Each row is followed by its class number.
[  0 -12  18   5  -5   3  34  -9   3  14  -4   6   2   2 -51  -9 -29 -18
  24  -8 -17  33 -13  19   2   3  -8  -6   2  17 -12  18  23]  7
[ -9   1  -3  25 -20 -19  26  30 -15   4 -30  18 -37 -39 -13  -2  -1  11
   7  79  27 -59  -9 -15  19 -55 -56 -33  20  55  24  -6 -27]  5
[ 44 -26  40 -13 -40  -9 -81   7  52 -20 -50   6  -3  15   2  28 -30  33
  38  -6 -65  16   1  59 -22  55  20 -22  35 -19   5  -5 -53]  8
[  9  -4 -25   0 -18   2  29   7  11  26  47  12   8  16 -39   4   6 -28
  22 -47  19  17  -1  -2   8 -35  -8 -25 -15  17  -6   5   6]  7
[ -2 -19 -16 -28 -15  18  11   3  20  69  60  30  55  30 -25  30  21 -26
  90   8  12 -15  29  41 -15   7  32   5 -49  34  -5   0  42]  3
[-15 -28 102  28 -27  42   9 -20  33 -81 -68  26 -39 -17  58 -13  11  -8
   6  32  27 -27  34   5  -9  10  -3  15  31 -45  58   7  27]  1
[-65  -6  34 -11  75  25   0   2 -14 -81 -27 -14 -27  -9  43  -7 -52  50
 -33   9  18 -10 -12 -25  -4 -10  -3  13  49 -62  15 -28 -21]  3
[ 18 -27 -19 -26   7 -16 -18  17  -2  -6 -15  19  12   9   8  19 -26  -6
  32 -35  13  15 -16  15   6  -3  35   4   6  10   5 -13  -7]  4
[ 27  22  43  21 -60  -4  15 -51  28  22   1  34  40  24 -35  27   8  14
  51   7 -53 -30  46  45 -27  24 -13 -16 -22 -46 -11   8  59]  2
[ 28 -29 -32 -20   5   1 -15   5   5   6  -3   4  -9  25   1  16 -22 -10
  21 -51  -3  11  -3  12  10 -17  32  -4  -3  -2  -4   8  15]  7
[ -4 -23 -14 -20  69  -8 -19 -30 -26  41  -8 -11  25  23  16  -6 -13 -18
  -4  67   8  26   4 -45   5  49  38  27 -27  33 -30   2  31]  1
[ 13  -5  27   2 -10  10  -2  -9  29  14  -7  11 -13   5  20  18  -4  26
  22 -12 -31 -14   7  20   5   5  17  -6  14  -2   9  10 -35]  2
[-20  -5  20   4  -8   5  49 -25  -7  23  38   0   9  -7  -5  14 -20  12
  18  88 -18 -25  -7  -4 -16 -11   2  56  -3  46  13 -51  -3]  8
[  9  -2 -17  -7  -2 -26  -2 -19 -17   1  -3  -9   1   4   1   7  -9  -8
  -8 -21  25   7  15  -2  10  17  13  11  -8  13  27  -9 -37]  6
[  9  -7 -11  -7 -33 -15  22 -50  -3  73  32  26  26  24  20  33 -26  13
  19   3   1  28  21  25  -7 -25  11   6 -39  46 -10  -6  45]  6
[-19  22  19  20 -11   5   3 -22  49   7   9  61  31  24 -18  10  23 -13
  14 -23   3  51  15  15   5  14  20  -6   5 -18  10  10   1]  4
[  7   9  59 -28 -26  37 -11 -20 103 -32   0  13  27  23  39   1   7 -38
  63 -34 -12  29  16  40  19  15  24 -35  -3  15  15  13 -27]  8
[ 43   2 -45  -7  -2  10 -61  18  -2 -13  -2 -24 -25  14  39  21 -41  78
 -72 -68 -26  12  -3 -19  19   0   8 -53  20 -71   4 -18 -90]  6
[  5  16  12  -1   2   8   1  -9  11   9  10  -2  10  17 -13  -8  14 -26
   3 -16  16   3   8   1   2  13 -12   5   4  12   1   1 -29]  0
[ -2 -15   1   9   7  -3   7   3  -2  15  37 -20  28   8  -8  -1  28 -15
  17   2  22  14  42   2  -6  15 -12  40 -16   3 -19   7 -25]  1
[  6  15 -53  -7 -17 -15  36   5 -18  69  40  -3   8  18 -51  12  12 -38
  22 -31 -17   5 -20  -8  -8   3  50   7 -23  38  39 -12  34]  7
[ 10 -18   7 -21 -30 -22  -4  16  36  51 -49  44  -1  14 -22  10  -2 -27
  76  15 -37 -21  28  37   3 -32  13   2 -13  50   4  77  66]  8
[-16  19  23  16 -42  -9  34  -4  16  44   9  19  -5   9 -21 -23  40 -21
 -21 -58   6 -31  27  17 -52   3 -27 -14  14 -19  40  34  75]  7
[ 33 -42 -55 -13   6  30 -10  34  47  53  29  29  28  33  33  12  20  17
  88 -15 -23  -1   9  21  -2 -30  23  27 -31  10 -27  50   3]  3
[-68 -10  25 -16 -19   6  41 -12   8 -10  51   1  16  12 -24  31 -58   5
  13 -41 -27  50  22  70   3 -28  20  37  14  29  18  -7  -9]  7
[ 16  -6 -54   1 -31 -47   5   5  -1  39 -36  18 -12  18  -5   9   8 -33
  68 -41 -20  30 -14  27  21 -23  23   0 -13  44  21  52  13]  7
[ -8 -12  16 -29   4 -11 -28   0  14 -32  18 -30   5  -1   1   9 -38  38
   9   4 -30  21  -3  28   3 -23 -30 -22  16   2 -41 -13 -43]  8
[  4   7 -22   8   5 -13  -5   4 -11   9  17   9   0  -2  -3   5  11  -3
   6   2  13 -11 -10  -9  19 -13   9   1   1   4  11 -29 -48]  4
[  6 -28 -20  -5  -6  14 -16  32  -3  34 -14  46 -28 -10  -4  24 -10  34
  -3  30  32 -41   9  15   3 -38 -13 -40  11  -2   1  -1   5]  3
[   3    8  -20  -12   33  -35  -18   42  -11   31 -114    4   -8    6
   41    3   -4  -30   -3  -10   23  -32   27  -15    4   38   51   11
   19    4   62   37   34]  1
[ -7   9  63   2   1  20  43 -66 -41 -18   2 -38  27   2  14  -8 -33 -21
  -5  43  -7  -5   4  24 -19  11 -31  61 -14  -3 -26 -36  53]  0
[ 30  14  63  12 -57   9 -32  -6  56 -30 -49  38 -65 -11  27 -15   9 -57
 -28 -14 -10 -10  -5 -20  -5 -21  29 -59  11  28  95  -7  18]  1
[ 13 -24 -40   3  21  10 -32   9 -27  34   2 -11 -25  15  30  38   6  49
 -14  34 -30 -28 -10 -22 -12   7  48  51  10 -13   6 -18   3]  5
[-22   2  32   5   4 -12   8 -23   1  12  24  -6  46  26  25  -3 -14 -12
  44 -11  -5  -6  24  26 -40   0 -32  44 -21  -1 -17  -3   6]  3
[ 16 -16   0   1  22  -9 -24  12   6  24   0  -3  22  24 -12  16   1  -8
  21   1  -4   9  28 -13 -20  36  32  31  -5  -6   3  -6  -2]  1
[ -4   4 -10   0   6  23  34 -25 -14  53  59   3  18  12 -17  -1   1   3
 -12  58   6  -5  -3 -12  -1 -10 -19  20 -16  43 -26 -24   0]  0
[-39  31 -19 -14  29 -32   9   1  24  34   9   6  27  35  16  16  12 -38
  46 -29   8  13   6 -14  -2   6  46  32  -3  65  41   4  -5]  5
[  2   6  94   6  33  50  -9 -36  67 -43 -31  21 -16  14  26  -3  13 -23
 -16 -17 -11 -19  24 -10  -7  33  52   9  26 -44  38  10  12]  2
[ 46 -17  69 -22 -62  92   1  21  80  35   9  62 -31   3 -16  -5   4 -65
 -28  -6  -9 -38   3  16  -8 -27  44 -46  -1  65  68  12  51]  0
[-16 -58  16 -14   2  13   5   7 -18  -4  57   3  -5 -14 -10 -13 -29  12
 -38   0 -11  24 -12  20 -14 -18 -11  58  13  33 -21   1 -25]  4
[ 17 -12  27 -10  31  -2 -23 -15  -9   5 -35   3 -15  16 -19   0 -25  -6
  29  29   5  -9 -11  -9   3  10  -2  -6  11  17 -19  -7  -9]  0
[ 16  13 -45 -18 -10 -14 -10   1   1 -34 -58  -6 -36  -6  21 -15   5  29
 -22 -60 -11 -19  20   1  17   6  13 -23  17 -58  46  47  19]  6
[-16 -21  29  -1  -8   1   2 -11   0 -51 -36  -8 -17 -10  13   3 -23  62
  13 -18   2  30  23  24 -12  26 -34  -5  38 -70 -15   5  10]  1
[ 60 -37  78 -18 -53  11 -67 -25   2 -40 -36   0 -16 -10 -44   0 -46 -12
   0  18 -24  -1  -4  27  -3  31  -9 -97 -16  -4  -2 -11   1]  6
[  8 -15  18   6  -7  -3  12 -11   5 -12   9   9  15   1 -23  12  -4  -4
   9   0   0   9   9   5   8  -3 -14   4  -3   3 -21  15 -26]  2
[  0  14  17   2   4  21  14   1   9 -23 -48  -6 -35 -10  -3  -7 -37  36
  -4  -5 -41 -31   2  25  17 -17  -3 -45  32 -51  18   8  31]  7
[-22   6  -5 -27  49 -17  -8 -24  21  -3 -30   6 -25  22  18 -17   2 -25
   2 -67  34  59 -42 -33   2  24  41 -46  28   8  19  14  26]  7
[ 25 -53 -40 -35   9 -38 -59 -12  -2  56  21  14  12  13 -34  23   5   0
   1  78 -19  15  -5  15 -20  35  37  30  -8  75 -25  -5  -3]  8
[ 27 -15  35  -7  -1  -5 -12 -36  12 -30   0 -25 -15 -27 -30 -48  30 -42
 -13  56 -20  -8   9  14   2 -21 -58   3 -16  18 -50  40  34]  8
[-10 -30 -38 -52  18 -10   9  -5 -27   2  23 -22   3   4  20  20 -49  77
  29   5 -45 -24  -8  12   3  -7  13  -1   2  -2 -28   0   8]  2
[-27  -6   7   2   8  22  17   2  15 -30   1   5  27 -10   3  17 -19   1
  27  89  -3   5  -6   9  34   7  13  10   3  52  18 -21 -48]  5
[ 32 -18 -19   1  33   3   6 -25  -1   3 -11  -2  16   7  -2  22 -43  45
  56  61 -14  21  17   3  24  -5  -5   5 -14 -17 -60 -26  14]  1
[-23  30  -5  15   0  36  41 -11  41  71  32  27  28   6   1 -18  55 -35
  22   7  18   7  31  25  23   8 -11   4 -26  22  -1  52  -5]  3
[-19 -23 -46 -55   7   4  -8  18   3 -18  39 -28   1  19  -9  -4 -27  16
  20 -72 -49  40 -19  20  11 -30  29 -29  -6  -1 -10  35  29]  7
[ 43  14 -23 -17  39 -39 -37   0  10   5 -61 -26 -15  10   9  14  18 -17
  51 -12 -18   0  -9  -3   9 -30  31  -3  -2 -16 -22  16  41]  8
[ -6  -9 -39 -28  16 -67 -10  -7 -31   6 -49  -1   8  23 -24  27 -45  32
  86 -27 -43  49 -40  -9  13  41  31  -5   7   9 -17  28 -23]  2
[ -7 -20  44 -10  -5  26 -35  -6  60 -29 -52  51   1  26  37  41 -36  21
  78 -19 -13  20  14  58  -2  25  52  -1  25 -30  32  -3 -12]  3
[ 11  -3  18  -3  -4 -19  -3  -5  -2  -6  -6  -2  12   7 -10  12 -11  -1
   6 -26   0   4  -4  -6  -8  18  -6 -10   6  -4  -7   2 -28]  2
[ 14  -2  -4  -5   9   3  -9  -7  -4  15   7  -5  -8  25   4   1   7 -16
  -6 -27   0  -1  -3 -12 -16   5  16  44   7   9   9  -3  -7]  0
[ 33   9 -54 -30  27 -14 -30  20  24  51 -49  -5 -31  15  39  31 -18  11
  24 -63  12  69 -47 -13  52  10  44 -36  24  25 -14  10 -79]  8
[ 13  19 -17   6  -2 -16 -11  17   7  54 -34  23 -27  11  16  -2  19   3
  36 -30   8 -51   5  -5 -14  -8  -4 -25   4 -16  26  18  12]  3
[ -1 -27 -13 -28 -38 -28 -64  19  24   1   2  18 -15  24 -11  22 -13   5
  28 -55 -28  23  16  36  11 -24  -9 -33   4  36 -14  51 -31]  5
[-16  -4  49  -2 -33  30 -13 -20  21  -4  60  -5 -36  20  32 -14  26  25
  -2 -33 -20 -30   9   4 -32 -31 -26  -2  12  -8  11  -3 -17]  0
[ 48   0 -81 -13  22  -9  19  14   6  51  30 -11   9  20 -12  -1 -13 -15
  -8 -46 -24  -5  -7  -4  -3 -21  34  31 -11  22   4  -4  24]  7
